After every row comes one of two labels: whether the row has a hidden trait. Each part has its own trait and labels.
In the rows, zero is written as 128.
[145 146 169 131 141 135 151 147 133 142 106 145 121 103  64 124] -> <73>
[155 146 165 133 137 137 144 156 137 146 104 141 109  84  34 124] -> <73>
[160 115  90 204 128 130 130 142 134 145 138 123 138 129 117 128] -> <73>
[143 108  87 209 129 126 121 127 125 138 151 122 161 167 219 125] -> <67>
[148 128  87 180 131 131 133 139 132 145 125 133 133 116  99 130] -> <73>
[167 109  51 189 112 127 100 131 130 142 152 110 140 136 158 132] -> <67>
[151 120  99 184 132 131 130 139 127 142 136 130 148 142 168 126] -> <73>
[121 145 203 121 146 133 159 150 141 144 102 148 114  93  47 121] -> <73>
[147 124  99 167 129 127 104 131 127 137 141 127 142 140 152 126] -> <67>
[135 127 136 158 134 129 144 136 133 141 122 141 134 121 100 126] -> <73>
[168 128  93 181 129 136 132 146 127 148 131 129 132 108 129 125] -> <73>
[141 123 133 170 136 128 137 136 132 143 130 133 139 138 116 125] -> <73>
[170 119  74 184 127 133 124 139 123 141 142 127 150 137 166 125] -> <67>
[158  95 105 255 140 135 150 147 127 151 151 138 175 172 222 119] -> <67>
[149 124 109 173 131 129 132 133 131 140 134 130 145 137 140 126] -> <73>
[157 123 102 135 127 129 125 136 128 142 139 127 143 134 156 126] -> <73>
[168  96  54 225 132 135 125 137 120 141 158 128 175 175 229 124] -> <67>
[155  89  76 249 132 131 129 136 129 146 155 125 174 170 203 124] -> <67>
[140 114 108 197 133 128 131 137 131 144 141 130 145 144 150 124] -> <73>
[177 103 122 255 145 143 165 163 132 161 137 145 162 139 158 118] -> <73>
[ 98 145 162  82 133 118 128 119 137 129 117 130 112 115  59 130] -> <73>
[157 106  88 231 132 131 129 141 127 145 145 127 156 157 199 123] -> <67>
[134 147 136 126 130 128 130 128 124 136 119 135 131 114  38 127] -> <73>
[143 121 105 162 131 127 129 134 134 143 134 127 132 129 111 129] -> <73>
[136 137 155 149 135 131 141 141 139 141 109 135 118 107  56 127] -> <73>
[180 100  71 233 130 134 130 148 129 149 148 125 157 145 163 123] -> <67>
[128 119 140 164 135 122 133 128 135 142 139 128 149 140 138 126] -> <73>
[141 145 155 123 135 133 148 147 137 144 108 144 117  95  49 125] -> <73>
[138 137 166 148 140 131 150 136 137 143 112 139 123 110  71 124] -> <73>
[134 155 171 114 136 134 140 147 136 146 101 142 105  84  43 126] -> <73>
[109  90 118 202 135 114 134 132 160 147 143 108 133 148  84 131] -> <73>
[128 110 122 181 135 123 128 127 133 137 144 132 155 167 164 124] -> <67>
[152 104  85 221 129 128 125 135 127 141 146 123 157 163 195 125] -> <67>
[124 146 160 113 131 126 137 132 137 137 114 132 110 106  64 128] -> <73>
[139 138 138 120 133 130 138 133 131 139 121 136 132 115 103 126] -> <73>
[168 120  82 200 131 133 128 141 124 145 144 131 155 140 181 124] -> <67>
[164 120 113 183 130 131 129 144 132 146 132 127 137 121 113 127] -> <73>
[140 127 142 154 135 129 144 137 135 142 128 133 131 122  97 126] -> <73>
[153 134 126 143 132 134 142 150 138 146 118 133 116  99  67 127] -> <73>
[153 112 122 212 134 132 137 143 131 150 138 127 150 146 154 124] -> <73>
[142 125 150 173 138 132 152 144 134 144 124 137 138 119 108 124] -> <73>
[149  85  68 242 131 128 124 132 134 145 162 120 164 170 215 126] -> <67>
[157 120 100 185 131 132 132 142 128 147 134 130 144 126 164 125] -> <73>
[159  97  51 230 123 128 111 128 126 142 157 117 156 166 197 129] -> <67>
[150 134 104 158 128 129 125 134 127 140 135 126 144 138 143 126] -> <73>
[152 112 180 216 150 139 178 162 134 155 123 153 152 132 127 117] -> <73>
[130 164 203  78 139 132 143 140 130 138  93 144 111  85  48 125] -> <73>
[145 102  77 203 123 124 114 129 135 143 158 115 150 152 164 128] -> <67>
[154  95  60 232 129 129 116 135 130 145 158 118 157 158 190 127] -> <67>
[132 133 135 142 130 126 133 132 137 140 123 128 126 112  82 129] -> <73>
[156 118  91 210 129 129 123 137 125 140 139 127 152 150 181 124] -> <67>
[116 120 127 187 139 121 132 115 119 127 150 132 163 190 225 121] -> <67>
[174  99  62 245 127 135 128 138 121 144 160 125 166 166 229 134] -> <67>
[141 150 157 121 137 137 147 146 132 142 104 145 117  81  67 124] -> <73>
[131 141 151 155 133 127 135 129 129 136 120 139 129 123 107 126] -> <73>
[122 149 203  90 144 131 158 143 132 138 101 149 123 112  70 121] -> <73>
[156 108  86 213 130 130 122 131 121 137 153 130 163 168 228 123] -> <67>
[136 148 164 100 137 132 143 140 130 137 110 144 127 111  91 124] -> <73>
[183 126  61 180 118 133 104 127 113 143 146 125 150 142 192 127] -> <67>
[140 135 156 148 140 133 150 143 135 145 121 140 125 113  65 124] -> <73>
[149 119 120 196 134 132 138 137 127 140 136 138 162 150 180 121] -> <67>
[143 111 105 203 133 127 127 129 125 137 148 130 162 166 194 123] -> <67>
[124 140 127 122 129 121 123 123 130 132 128 129 129 130 116 129] -> <73>
[151 151 162 144 136 136 148 153 136 147 110 141 111  96  48 124] -> <73>
[153 144 125 138 129 131 128 134 121 135 126 136 139 120 127 126] -> <73>
[150  99  73 244 129 125 122 137 134 145 155 116 152 163 187 126] -> <67>
[147 119 118 171 135 129 135 137 130 144 130 131 150 147 139 124] -> <73>
[180  87  58 255 128 133 125 138 127 145 165 122 167 172 213 125] -> <67>
[152 153 159  93 135 135 135 152 138 145 101 135 102  78  14 126] -> <73>
[117 140 147 119 125 119 122 112 127 127 132 128 145 151 158 126] -> <73>
[140 142 175 140 137 135 158 163 134 145 106 147 121 103  30 122] -> <73>
[139 135 129 134 131 127 134 134 130 137 126 132 127 131 110 126] -> <73>
[133 117 148 173 138 127 146 141 136 141 134 133 151 135 132 123] -> <73>
[169 134 107 149 127 130 129 137 133 141 125 128 116 110  80 129] -> <73>
[150 123 120 167 133 129 135 137 129 143 134 131 140 137 143 124] -> <73>
[141 121 122 172 133 126 125 127 129 139 135 127 148 153 155 124] -> <67>
[137 143 176 118 141 133 147 149 145 151 100 143 109  85  27 124] -> <73>
[135 162 196  95 142 137 153 147 130 140  93 151 115  94  50 122] -> <73>
[165 102  93 255 130 133 134 143 135 151 144 124 147 139 133 126] -> <67>
[162  95  66 254 131 132 130 135 125 143 160 129 157 172 226 123] -> <67>
[160  99  96 238 135 136 137 140 120 144 153 133 171 173 241 118] -> <67>
[163  88  98 215 131 131 124 141 125 141 146 130 159 157 190 123] -> <67>
[147 160 179 107 140 140 149 157 133 147  85 148 109  77  28 123] -> <67>
[136 130 115 176 133 125 126 126 120 134 140 133 164 164 199 123] -> <67>
[133 140 161 143 137 133 148 144 134 150 112 142 126  99  69 124] -> <73>
[148 113  87 205 128 128 126 137 134 145 140 124 140 137 119 127] -> <73>
[126 150 178 114 139 128 146 129 127 133 116 143 133 122  92 123] -> <73>
[151 121 221 193 160 151 193 187 151 169  96 164 137  95  47 114] -> <73>
[133 124 131 179 134 127 139 125 119 134 136 132 169 177 211 121] -> <67>
[156 101  96 218 131 131 132 141 129 146 147 130 158 151 174 123] -> <67>
